Below are the code and all the weights of a small trained network. Each question names an input and a class and asks about switching units off, where a switched-off unit gives its printed mean instead of its output.

import numpy as np


def w(rows, s, z=0):
    codes = np.array(rows[::2]) - 128.0
    scale = np.full(codes.shape[1], s)
    scale[-1] = z or s
    return codes * scale


def f(y):
    return np.maximum(y, 0)


def log_softmax(a):
    a = a - a.max(-1, keepdims=True)
    return a - np.log(np.exp(a).sum(-1, keepdims=True))


def net(x, mask):
    res = np.array(x, float).reshape(1, 5) / 4 @ E
    y = f(res @ A[0][:, :-1].T + A[0][:, -1])
    res = res + np.where(mask, y, B[0][:, -1]) @ B[0][:, :-1]
    return log_softmax(res[-1] @ U[:, :-1].T + U[:, -1])


A, B = {}, {}
E = w([
[85,51,135,185,54,226,113,145,188],'x0',
[169,52,2,146,152,52,60,95,203],'x1',
[163,73,230,178,222,120,215,34,176],'x2',
[239,210,148,82,104,209,77,93,207],'x3',
[66,105,170,45,22,81,110,25,142],'x4',
],0.0094)
A[0] = w([
[173,172,142,65,212,36,137,91,102,43],'N0',
[96,32,159,178,147,86,150,140,81,58],'N1',
[161,144,87,204,214,201,154,203,116,86],'N2',
[120,75,54,176,159,40,91,118,196,112],'N3',
[104,181,36,74,35,147,60,230,61,90],'N4',
[80,81,151,157,106,213,150,131,235,83],'N5',
[112,79,67,87,118,81,87,40,181,75],'N6',
[73,152,151,38,64,94,142,38,107,78],'N7',
[120,66,139,143,82,183,99,120,142,29],'N8',
[48,35,142,169,110,30,199,187,52,202],'N9',
[171,170,120,62,171,60,83,141,77,32],'N10',
[133,129,211,143,155,136,202,70,125,130],'N11',
[226,105,70,191,147,112,123,165,144,136],'N12',
[211,148,155,117,128,158,100,98,223,134],'N13',
[104,76,179,218,97,219,94,155,138,20],'N14',
[143,148,131,114,180,63,153,99,102,63],'N15',
[199,141,125,189,227,193,158,249,99,101],'N16',
[107,99,129,96,103,90,82,77,161,122],'N17',
[116,186,54,100,92,162,59,157,123,2],'N18',
[219,174,173,110,103,178,149,90,150,130],'N19',
[71,194,242,126,98,206,162,144,59,30],'N20',
[83,80,137,139,159,72,188,136,118,111],'N21',
[140,99,138,215,130,93,194,50,147,53],'N22',
[157,201,167,65,161,91,183,140,79,108],'N23',
[186,53,190,160,219,146,173,62,194,26],'N24',
[53,172,209,100,127,182,209,166,61,96],'N25',
[209,149,147,148,125,145,160,55,177,115],'N26',
[168,65,75,133,167,71,74,113,190,73],'N27',
[105,83,172,42,79,110,127,97,150,136],'N28',
[220,156,159,43,114,194,94,143,193,120],'N29',
[224,152,114,88,93,160,96,106,136,85],'N30',
[71,41,130,199,73,214,104,156,177,63],'N31',
[99,86,183,66,72,106,124,46,144,85],'N32',
],0.011,0.0036)
B[0] = w([
[238,129,48,218,145,200,78,52,86,206],'N0',
[70,114,97,118,103,49,52,225,76,190],'N1',
[44,206,210,147,202,158,104,66,168,220],'N2',
[143,176,71,103,42,106,247,194,188,220],'N3',
[154,19,232,67,74,217,38,201,86,253],'N4',
[213,128,41,179,103,167,74,41,97,201],'N5',
[148,189,152,135,98,131,253,133,210,202],'N6',
[73,199,205,195,206,144,76,92,160,212],'N7',
[163,132,93,199,140,171,120,56,71,168],'N8',
[58,117,63,168,154,1,61,207,60,244],'N9',
[213,117,65,186,116,190,85,27,52,191],'N10',
[166,56,200,70,79,182,118,169,134,207],'N11',
[61,233,172,133,153,149,155,92,208,209],'N12',
[51,113,51,104,112,10,95,211,33,214],'N13',
[211,144,77,202,120,181,125,48,88,194],'N14',
[207,113,68,158,116,169,81,88,105,174],'N15',
[26,239,227,160,200,146,88,73,179,238],'N16',
[94,196,190,177,191,137,159,111,131,179],'N17',
[136,21,216,72,93,198,115,179,109,197],'N18',
[63,140,57,134,120,9,98,211,59,207],'N19',
[130,216,45,29,24,169,249,156,234,226],'N20',
[106,73,106,146,115,54,104,190,76,184],'N21',
[174,60,170,57,110,180,74,191,133,186],'N22',
[215,119,56,194,128,212,149,67,109,192],'N23',
[155,8,231,43,92,191,72,155,147,227],'N24',
[133,147,50,78,75,90,223,158,248,222],'N25',
[86,15,161,63,84,122,85,169,66,197],'N26',
[186,194,113,104,39,180,232,169,243,211],'N27',
[69,204,197,188,201,159,87,78,188,192],'N28',
[45,181,55,128,137,1,97,152,103,220],'N29',
[77,156,45,113,114,21,134,188,40,192],'N30',
[216,135,43,179,122,121,75,19,64,212],'N31',
[31,191,229,186,213,179,77,91,195,202],'N32',
],0.0079,0.018)
U = w([
[65,108,61,126,132,2,88,200,42,193],'0',
[63,193,221,153,200,150,111,63,174,65],'1',
[165,164,75,72,51,141,241,149,211,215],'2',
[163,18,215,48,84,185,70,166,77,2],'3',
[244,113,35,188,120,161,90,8,54,45],'4',
],0.013,0.0031)

Each question gives the input, the list of numbers given to net, and the class t.
The units are the neurons (one row each of A and B). Each row of codes is followed by its name. A weight is (code - 128) times the scale printed after its matrix; where a second scale follows, it is the last column's (A, B and U).
mask holds one flag per neuron, in row order. A switched-off neuron (its flag False) gives its mean, the last column of its row in B, instead of its output. The means were averaged over made-up inputs and are rounded, as every weight is.
A unit's drop is (log p(t) with every unit on - log p(t) with that unit switched off) / (log p(t) with every unit on - log p(t) with every unit switched off).
most important unit: the unit with the biggest drop
k most important neurons: the k neurons with the biggest drops, biggest first
drop when u is switched off: that unit's drop, to one decimal
input [6,-4,-8,1,-1], class 3: most important unit -> N4
input [-7,8,-2,7,2], class 2: 3 most important neurons -> (N27; N6; N9)
input [5,6,-8,0,5], class 3: 2 most important neurons -> (N4; N18)
input [-4,1,8,-7,4], class 3: 3 most important neurons -> (N24; N22; N11)
input [-2,6,6,3,2], class 2: 4 most important neurons -> (N27; N4; N6; N3)
input [8,-6,-7,-7,-8], class 1: 3 most important neurons -> (N16; N2; N0)
input [6,1,7,8,-3], class 0: 3 most important neurons -> (N13; N29; N19)
input [-7,4,6,-3,-2], class 4: 3 most important neurons -> (N0; N4; N15)
input [7,0,8,3,7], class 3: 4 most important neurons -> (N24; N26; N11; N22)
input [7,-7,3,-5,5], class 2: 4 most important neurons -> (N20; N25; N0; N10)
input [-5,-8,-2,-4,6], class 2: 2 most important neurons -> (N20; N25)
input [-1,5,3,7,-8], class 1: drop when N1 is switched off -> 0.2
input [-2,-3,-1,-3,8], class 1: drop when N11 is switched off -> 0.0
input [7,-5,3,6,-6], class 4: most important unit -> N14
input [-8,8,5,8,1], class 0: drop when N14 is switched off -> 0.1
